Below are the code and all the weights of a small trained network. Each question names an input and a target symbol and asks about switching units off, where a switched-off unit gives its printed mean instead of its output.

import numpy as np


def w(rows, s, z=0):
    codes = np.array(rows[::2]) - 128.0
    scale = np.full(codes.shape[1], s)
    scale[-1] = z or s
    return codes * scale


def f(y):
    return np.maximum(y, 0)


def softmax(a):
    e = np.exp(a - a.max(-1, keepdims=True))
    return e / e.sum(-1, keepdims=True)


def log_softmax(a):
    a = a - a.max(-1, keepdims=True)
    return a - np.log(np.exp(a).sum(-1, keepdims=True))


def net(x, mask):
    ids = ['ΓΔΠΩαβεηθλμξστφψ'.index(c) for c in x.split()]
    T = len(ids)
    res = E[ids] + P[:T]
    r = res
    for j in range(2):
        rows = slice(4 * j, 4 * j + 4)
        q, k, v = (r @ M[0][rows].T for M in (Q, K, V))
        z = softmax(np.where(np.tri(T) > 0, q @ k.T / 4**0.5, -1e9)) @ v
        o = O[0][rows]
        res = res + np.where(mask[j], z, o[:, -1]) @ o[:, :-1]
    y = f(res @ A[0][:, :-1].T + A[0][:, -1])
    res = res + np.where(mask[2:10], y, B[0][:, -1]) @ B[0][:, :-1]
    return log_softmax(res[-1] @ U[:, :-1].T + U[:, -1])


Q, K, V, O, A, B = {}, {}, {}, {}, {}, {}
E = w([
[94,141,129],'Γ',
[96,139,135],'Δ',
[92,139,134],'Π',
[98,142,137],'Ω',
[95,157,140],'α',
[172,208,106],'β',
[74,120,134],'ε',
[92,130,136],'η',
[77,123,137],'θ',
[105,105,74],'λ',
[127,111,118],'μ',
[92,207,91],'ξ',
[159,115,158],'σ',
[182,165,250],'τ',
[189,110,219],'φ',
[185,45,149],'ψ',
],0.021)
P = w([
[24,16,201],'0',
[40,5,173],'1',
[49,2,139],'2',
[72,14,115],'3',
[88,18,92],'4',
[108,26,59],'5',
[124,25,38],'6',
[137,51,28],'7',
],0.0064)
Q[0] = w([
[79,141,123],'H0',
[49,147,106],'H0',
[118,129,148],'H0',
[105,195,115],'H0',
[219,206,190],'H1',
[132,82,86],'H1',
[129,131,189],'H1',
[6,29,76],'H1',
],0.02)
K[0] = w([
[89,137,111],'H0',
[47,138,129],'H0',
[145,133,88],'H0',
[91,197,100],'H0',
[14,90,175],'H1',
[196,184,94],'H1',
[71,97,121],'H1',
[249,159,65],'H1',
],0.02)
V[0] = w([
[148,99,103],'H0',
[164,79,55],'H0',
[133,183,57],'H0',
[107,228,87],'H0',
[219,120,104],'H1',
[190,58,112],'H1',
[1,223,44],'H1',
[122,220,200],'H1',
],0.0094)
O[0] = w([
[115,123,157,124],'H0',
[94,99,184,99],'H0',
[116,87,57,7],'H0',
[134,92,10,2],'H0',
[118,78,80,58],'H1',
[123,72,156,157],'H1',
[49,237,98,72],'H1',
[182,157,54,56],'H1',
],0.012,0.0049)
A[0] = w([
[126,147,31,54],'N0',
[174,236,41,168],'N1',
[195,11,122,2],'N2',
[1,117,130,135],'N3',
[115,234,149,74],'N4',
[158,74,56,161],'N5',
[104,34,56,41],'N6',
[119,124,201,8],'N7',
],0.0075,0.0036)
B[0] = w([
[123,226,160,159],'N0',
[144,12,167,191],'N1',
[108,221,87,247],'N2',
[141,63,40,200],'N3',
[186,103,80,215],'N4',
[178,144,175,157],'N5',
[93,160,179,164],'N6',
[86,150,38,211],'N7',
],0.012,0.013)
U = w([
[105,171,82,127],'Γ',
[116,137,97,75],'Δ',
[125,110,106,91],'Π',
[144,191,148,183],'Ω',
[85,196,44,89],'α',
[222,7,160,209],'β',
[150,113,16,14],'ε',
[87,180,62,113],'η',
[133,122,95,86],'θ',
[90,7,194,160],'λ',
[200,160,112,171],'μ',
[20,62,104,81],'ξ',
[130,118,104,114],'σ',
[114,156,82,51],'τ',
[118,54,224,252],'φ',
[1,218,157,133],'ψ',
],0.008,0.0039)

Each question gives the input, a string of symbols that net reads in full, and the target symbol t.
The units are the heads (4 rows each of Q, K, V and O) and the neurons (one row each of A and B). Each row of codes is followed by its name. A weight is (code - 128) times the scale printed after its matrix; where a second scale follows, it is the last column's (O, A, B and U).
mask holds one flag per unit, heads first, then neurons. A switched-off unit (its flag False) gives its mean, the last column of its rows in O or B, instead of its output. The means were averaged over made-up inputs and are rounded, as every weight is.
A unit's drop is (log p(t) with every unit on - log p(t) with that unit switched off) / (log p(t) with every unit on - log p(t) with every unit switched off).
The circuit of an input: a set's keep is (log p(t) with only the set's units on - log p(t) with every unit switched off) / (log p(t) with every unit on - log p(t) with every unit switched off). Starting from all 10 units, units are removed one at a time, each time the one whose removal leaves the highest keep (on an exact tie, the one counted first), for as long as the keep stays at least 0.8.
units of the circuit, in order: the units of the circuit, biggest drop first
k most important neurons: the k neurons with the biggest drops, biggest first
which heads matter: for each layer, one digit per head in row order, 1 if its drop is at least 0.15 and else 0, layers parted by /
input Ω ξ α θ, target ε: which heads matter : 01
input θ Ω λ η, target ξ: units of the circuit, in order : H1, N2, N3
input ξ η Δ Γ λ, target ξ: units of the circuit, in order : H1, N2, N3
input Ω Γ φ Ω Ω ξ Δ ε, target ε: units of the circuit, in order : H1, N3, N4, N1
input Δ ξ ε, target ε: units of the circuit, in order : H1, N4, N3, N1
input Γ μ τ, target μ: most important neuron : N4
input Δ Γ ε ψ ξ λ τ λ, target μ: units of the circuit, in order : H1, N2, N5
input ε ξ μ Π ψ λ ξ β, target β: which heads matter : 00
input α λ τ φ, target Ω: 3 most important neurons : N3, N1, N4
input ψ ψ ε σ Γ λ μ, target λ: units of the circuit, in order : N2, H1
input Π λ α σ, target φ: which heads matter : 10
input ε Ω σ λ τ Γ, target μ: which heads matter : 01
input α Ω ξ ε α, target ε: units of the circuit, in order : H1, N4, N1, N3
input Π α θ λ μ ξ, target ε: 3 most important neurons : N1, N3, N4
input λ φ ψ Δ Ω λ Π θ, target ξ: units of the circuit, in order : H1, N3, H0
input ε Γ τ θ, target μ: units of the circuit, in order : H1, N2, N5
input λ ε ε λ ε, target ξ: units of the circuit, in order : H1, N3, N2
input λ Δ Δ, target ξ: 3 most important neurons : N2, N3, N0
input Δ Π α Δ η ψ α μ, target ψ: 2 most important neurons : N2, N1
input ψ ξ λ ψ Π σ, target φ: units of the circuit, in order : H0
input Ω λ α Π, target ξ: 4 most important neurons : N2, N3, N0, N5
input ξ τ Ω ξ ε φ η, target Ω: 2 most important neurons : N2, N5
input λ ψ τ, target ψ: units of the circuit, in order : N7, H0
input ψ α ξ σ ψ Γ Π, target ψ: most important neuron : N2
input ε φ Δ Π λ ψ ε α, target ψ: 2 most important neurons : N2, N6
input θ Π ψ α, target ψ: 2 most important neurons : N2, N4
input ξ φ ψ Ω, target ψ: 3 most important neurons : N2, N6, N4
input ε Π φ, target Ω: 2 most important neurons : N4, N3
input ε τ Γ, target μ: most important neuron : N2
input β φ σ τ ψ, target φ: 4 most important neurons : N2, N3, N0, N4
